Each matrix is followed by the number of dimensions of the space it projects onto, up to rounding:
[[ 0.44 -0.08  0.14  0.22 -0.16 -0.02  0.38]
 [-0.08  0.12  0.12 -0.12  0.22  0.14  0.03]
 [ 0.14  0.12  0.25 -0.04  0.22  0.19  0.26]
 [ 0.22 -0.12 -0.04  0.17 -0.22 -0.11  0.12]
 [-0.16  0.22  0.22 -0.22  0.41  0.26  0.05]
 [-0.02  0.14  0.19 -0.11  0.26  0.18  0.12]
 [ 0.38  0.03  0.26  0.12  0.05  0.12  0.43]]
 => 2

[[ 0.25 -0.11 -0.08 -0.33  0.17 -0.04  0.16]
 [-0.11  0.24 -0.08  0.34  0.20 -0.05  0.08]
 [-0.08 -0.08  0.10  0.00 -0.22  0.06 -0.15]
 [-0.33  0.34  0.00  0.64  0.05 -0.01 -0.07]
 [ 0.17  0.20 -0.22  0.05  0.52 -0.13  0.33]
 [-0.04 -0.05  0.06 -0.01 -0.13  0.03 -0.08]
 [ 0.16  0.08 -0.15 -0.07  0.33 -0.08  0.23]]
 => 2

[[ 0.02  0.10 -0.06  0.04  0.00  0.00 -0.07]
 [ 0.10  0.73  0.12  0.20  0.09  0.15 -0.32]
 [-0.06  0.12  0.81 -0.08  0.14  0.21  0.26]
 [ 0.04  0.20 -0.08  0.07  0.01  0.02 -0.13]
 [ 0.00  0.09  0.14  0.01  0.03  0.05  0.01]
 [ 0.00  0.15  0.21  0.02  0.05  0.07  0.00]
 [-0.07 -0.32  0.26 -0.13  0.01  0.00  0.26]]
 => 2

[[ 0.64  0.37  0.23 -0.06 -0.06  0.03  0.18]
 [ 0.37  0.34 -0.15  0.04 -0.04  0.11  0.22]
 [ 0.23 -0.15  0.74 -0.18  0.01 -0.22 -0.19]
 [-0.06  0.04 -0.18  0.08  0.15 -0.04  0.12]
 [-0.06 -0.04  0.01  0.15  0.59 -0.38  0.26]
 [ 0.03  0.11 -0.22 -0.04 -0.38  0.31 -0.08]
 [ 0.18  0.22 -0.19  0.12  0.26 -0.08  0.30]]
 => 3

[[ 0.37 -0.06  0.08  0.11  0.21 -0.39 -0.12]
 [-0.06  0.56  0.06  0.46  0.01  0.16  0.01]
 [ 0.08  0.06  0.05  0.06  0.17  0.00 -0.08]
 [ 0.11  0.46  0.06  0.49 -0.05 -0.14  0.01]
 [ 0.21  0.01  0.17 -0.05  0.89  0.14  0.06]
 [-0.39  0.16  0.00 -0.14  0.14  0.67 -0.09]
 [-0.12  0.01 -0.08  0.01  0.06 -0.09  0.97]]
 => 4

[[ 0.66  0.39  0.25 -0.01 -0.04 -0.04 -0.08]
 [ 0.39  0.52 -0.22 -0.12 -0.05  0.09  0.15]
 [ 0.25 -0.22  0.70  0.24  0.19 -0.05 -0.05]
 [-0.01 -0.12  0.24  0.54 -0.32  0.15  0.22]
 [-0.04 -0.05  0.19 -0.32  0.77  0.10  0.15]
 [-0.04  0.09 -0.05  0.15  0.10  0.94 -0.08]
 [-0.08  0.15 -0.05  0.22  0.15 -0.08  0.87]]
 => 5

[[ 0.32  0.24  0.09  0.16  0.20  0.13  0.26]
 [ 0.24  0.31  0.20 -0.06  0.07  0.31  0.10]
 [ 0.09  0.20  0.17 -0.15 -0.03  0.26 -0.03]
 [ 0.16 -0.06 -0.15  0.35  0.22 -0.23  0.27]
 [ 0.20  0.07 -0.03  0.22  0.17 -0.05  0.22]
 [ 0.13  0.31  0.26 -0.23 -0.05  0.40 -0.05]
 [ 0.26  0.10 -0.03  0.27  0.22 -0.05  0.28]]
 => 2

[[ 0.97  0.10 -0.12  0.06  0.05  0.02  0.03]
 [ 0.10  0.67  0.37 -0.20 -0.15 -0.05 -0.10]
 [-0.12  0.37  0.58  0.22  0.16  0.06  0.12]
 [ 0.06 -0.20  0.22  0.89 -0.09 -0.03 -0.06]
 [ 0.05 -0.15  0.16 -0.09  0.94 -0.02 -0.05]
 [ 0.02 -0.05  0.06 -0.03 -0.02  0.99 -0.02]
 [ 0.03 -0.10  0.12 -0.06 -0.05 -0.02  0.97]]
 => 6

[[ 0.04  0.03 -0.13 -0.09 -0.02  0.08  0.07]
 [ 0.03  0.03 -0.11 -0.07 -0.02  0.07  0.06]
 [-0.13 -0.11  0.44  0.30  0.07 -0.27 -0.23]
 [-0.09 -0.07  0.30  0.20  0.05 -0.18 -0.16]
 [-0.02 -0.02  0.07  0.05  0.01 -0.04 -0.04]
 [ 0.08  0.07 -0.27 -0.18 -0.04  0.16  0.14]
 [ 0.07  0.06 -0.23 -0.16 -0.04  0.14  0.12]]
 => 1

[[ 0.26  0.02 -0.22  0.10  0.20  0.03 -0.30]
 [ 0.02  0.07  0.05 -0.17  0.17  0.02 -0.03]
 [-0.22  0.05  0.27 -0.28 -0.01 -0.01  0.26]
 [ 0.10 -0.17 -0.28  0.54 -0.34 -0.04 -0.10]
 [ 0.20  0.17 -0.01 -0.34  0.50  0.06 -0.24]
 [ 0.03  0.02 -0.01 -0.04  0.06  0.01 -0.04]
 [-0.30 -0.03  0.26 -0.10 -0.24 -0.04  0.35]]
 => 2

[[ 0.74  0.03 -0.12 -0.02 -0.40  0.00 -0.13]
 [ 0.03  0.33 -0.34  0.14  0.05 -0.24  0.16]
 [-0.12 -0.34  0.71  0.10 -0.12 -0.15 -0.17]
 [-0.02  0.14  0.10  0.93 -0.10  0.07  0.13]
 [-0.40  0.05 -0.12 -0.10  0.27  0.04  0.10]
 [ 0.00 -0.24 -0.15  0.07  0.04  0.90 -0.04]
 [-0.13  0.16 -0.17  0.13  0.10 -0.04  0.11]]
 => 4

[[ 0.00  0.00  0.03 -0.01 -0.03  0.01  0.01]
 [ 0.00  0.00  0.01  0.00 -0.01  0.00  0.00]
 [ 0.03  0.01  0.46 -0.11 -0.44  0.11  0.18]
 [-0.01  0.00 -0.11  0.03  0.10 -0.03 -0.04]
 [-0.03 -0.01 -0.44  0.10  0.41 -0.10 -0.17]
 [ 0.01  0.00  0.11 -0.03 -0.10  0.03  0.04]
 [ 0.01  0.00  0.18 -0.04 -0.17  0.04  0.07]]
 => 1

[[ 0.88  0.18 -0.02  0.02  0.09  0.22 -0.12]
 [ 0.18  0.06 -0.12  0.05 -0.04  0.00 -0.09]
 [-0.02 -0.12  0.79  0.15  0.34  0.04  0.09]
 [ 0.02  0.05  0.15  0.89 -0.26 -0.02 -0.08]
 [ 0.09 -0.04  0.34 -0.26  0.37 -0.12 -0.16]
 [ 0.22  0.00  0.04 -0.02 -0.12  0.41  0.42]
 [-0.12 -0.09  0.09 -0.08 -0.16  0.42  0.59]]
 => 4

[[ 0.65 -0.14 -0.27 -0.02 -0.27  0.05  0.24]
 [-0.14  0.76 -0.22  0.14 -0.19  0.09 -0.22]
 [-0.27 -0.22  0.73  0.08 -0.26  0.08 -0.01]
 [-0.02  0.14  0.08  0.88  0.05 -0.06  0.28]
 [-0.27 -0.19 -0.26  0.05  0.75  0.07  0.05]
 [ 0.05  0.09  0.08 -0.06  0.07  0.97  0.09]
 [ 0.24 -0.22 -0.01  0.28  0.05  0.09  0.26]]
 => 5

[[ 0.98 -0.02  0.00  0.12  0.07 -0.02  0.04]
 [-0.02  0.94  0.14  0.10  0.03  0.02  0.17]
 [ 0.00  0.14  0.53  0.05  0.16 -0.14 -0.42]
 [ 0.12  0.10  0.05  0.39 -0.40  0.14 -0.17]
 [ 0.07  0.03  0.16 -0.40  0.70  0.13  0.00]
 [-0.02  0.02 -0.14  0.14  0.13  0.93 -0.09]
 [ 0.04  0.17 -0.42 -0.17  0.00 -0.09  0.53]]
 => 5

[[ 1.00  0.00  0.00  0.00  0.00  0.00  0.00]
 [ 0.00  0.67  0.14 -0.32 -0.25  0.16 -0.09]
 [ 0.00  0.14  0.94  0.13  0.11 -0.07  0.04]
 [ 0.00 -0.32  0.13  0.69 -0.25  0.16 -0.09]
 [ 0.00 -0.25  0.11 -0.25  0.80  0.13 -0.07]
 [ 0.00  0.16 -0.07  0.16  0.13  0.92  0.05]
 [ 0.00 -0.09  0.04 -0.09 -0.07  0.05  0.97]]
 => 6

[[ 0.89 -0.05 -0.25  0.04 -0.15  0.04  0.05]
 [-0.05  0.96 -0.07  0.06 -0.06  0.10  0.13]
 [-0.25 -0.07  0.16 -0.22 -0.11 -0.05  0.06]
 [ 0.04  0.06 -0.22  0.60  0.40 -0.16 -0.04]
 [-0.15 -0.06 -0.11  0.40  0.35  0.01 -0.17]
 [ 0.04  0.10 -0.05 -0.16  0.01  0.65 -0.43]
 [ 0.05  0.13  0.06 -0.04 -0.17 -0.43  0.39]]
 => 4

[[ 0.09  0.17  0.02 -0.11  0.11 -0.15 -0.03]
 [ 0.17  0.34  0.05 -0.21  0.22 -0.30 -0.10]
 [ 0.02  0.05  0.05  0.02  0.06  0.02 -0.21]
 [-0.11 -0.21  0.02  0.18 -0.11  0.24 -0.13]
 [ 0.11  0.22  0.06 -0.11  0.16 -0.16 -0.17]
 [-0.15 -0.30  0.02  0.24 -0.16  0.33 -0.15]
 [-0.03 -0.10 -0.21 -0.13 -0.17 -0.15  0.85]]
 => 2

[[ 0.38 -0.28 -0.10  0.10  0.06  0.05 -0.36]
 [-0.28  0.77 -0.03  0.06 -0.03 -0.27 -0.14]
 [-0.10 -0.03  0.82  0.34 -0.07  0.10  0.06]
 [ 0.10  0.06  0.34  0.30  0.19 -0.04 -0.20]
 [ 0.06 -0.03 -0.07  0.19  0.91 -0.14  0.12]
 [ 0.05 -0.27  0.10 -0.04 -0.14  0.13  0.08]
 [-0.36 -0.14  0.06 -0.20  0.12  0.08  0.69]]
 => 4

[[ 0.94  0.06  0.12 -0.09  0.03 -0.09  0.14]
 [ 0.06  0.93 -0.13  0.10 -0.03  0.10 -0.15]
 [ 0.12 -0.13  0.76  0.19 -0.06  0.19 -0.28]
 [-0.09  0.10  0.19  0.85  0.05 -0.15  0.22]
 [ 0.03 -0.03 -0.06  0.05  0.98  0.05 -0.07]
 [-0.09  0.10  0.19 -0.15  0.05  0.85  0.22]
 [ 0.14 -0.15 -0.28  0.22 -0.07  0.22  0.68]]
 => 6

[[ 0.33  0.08  0.18 -0.07 -0.33  0.16  0.21]
 [ 0.08  0.34  0.19  0.17 -0.21 -0.32 -0.07]
 [ 0.18  0.19  0.85 -0.02  0.09  0.13 -0.19]
 [-0.07  0.17 -0.02  0.95  0.06  0.06  0.09]
 [-0.33 -0.21  0.09  0.06  0.55  0.14 -0.25]
 [ 0.16 -0.32  0.13  0.06  0.14  0.66  0.24]
 [ 0.21 -0.07 -0.19  0.09 -0.25  0.24  0.32]]
 => 4

[[ 1.00  0.00 -0.06  0.01  0.02  0.00  0.00]
 [ 0.00  1.00 -0.01  0.00  0.00  0.00  0.00]
 [-0.06 -0.01  0.12  0.11  0.29  0.00 -0.06]
 [ 0.01  0.00  0.11  0.99 -0.04  0.00  0.01]
 [ 0.02  0.00  0.29 -0.04  0.90  0.00  0.02]
 [ 0.00  0.00  0.00  0.00  0.00  1.00  0.00]
 [ 0.00  0.00 -0.06  0.01  0.02  0.00  1.00]]
 => 6
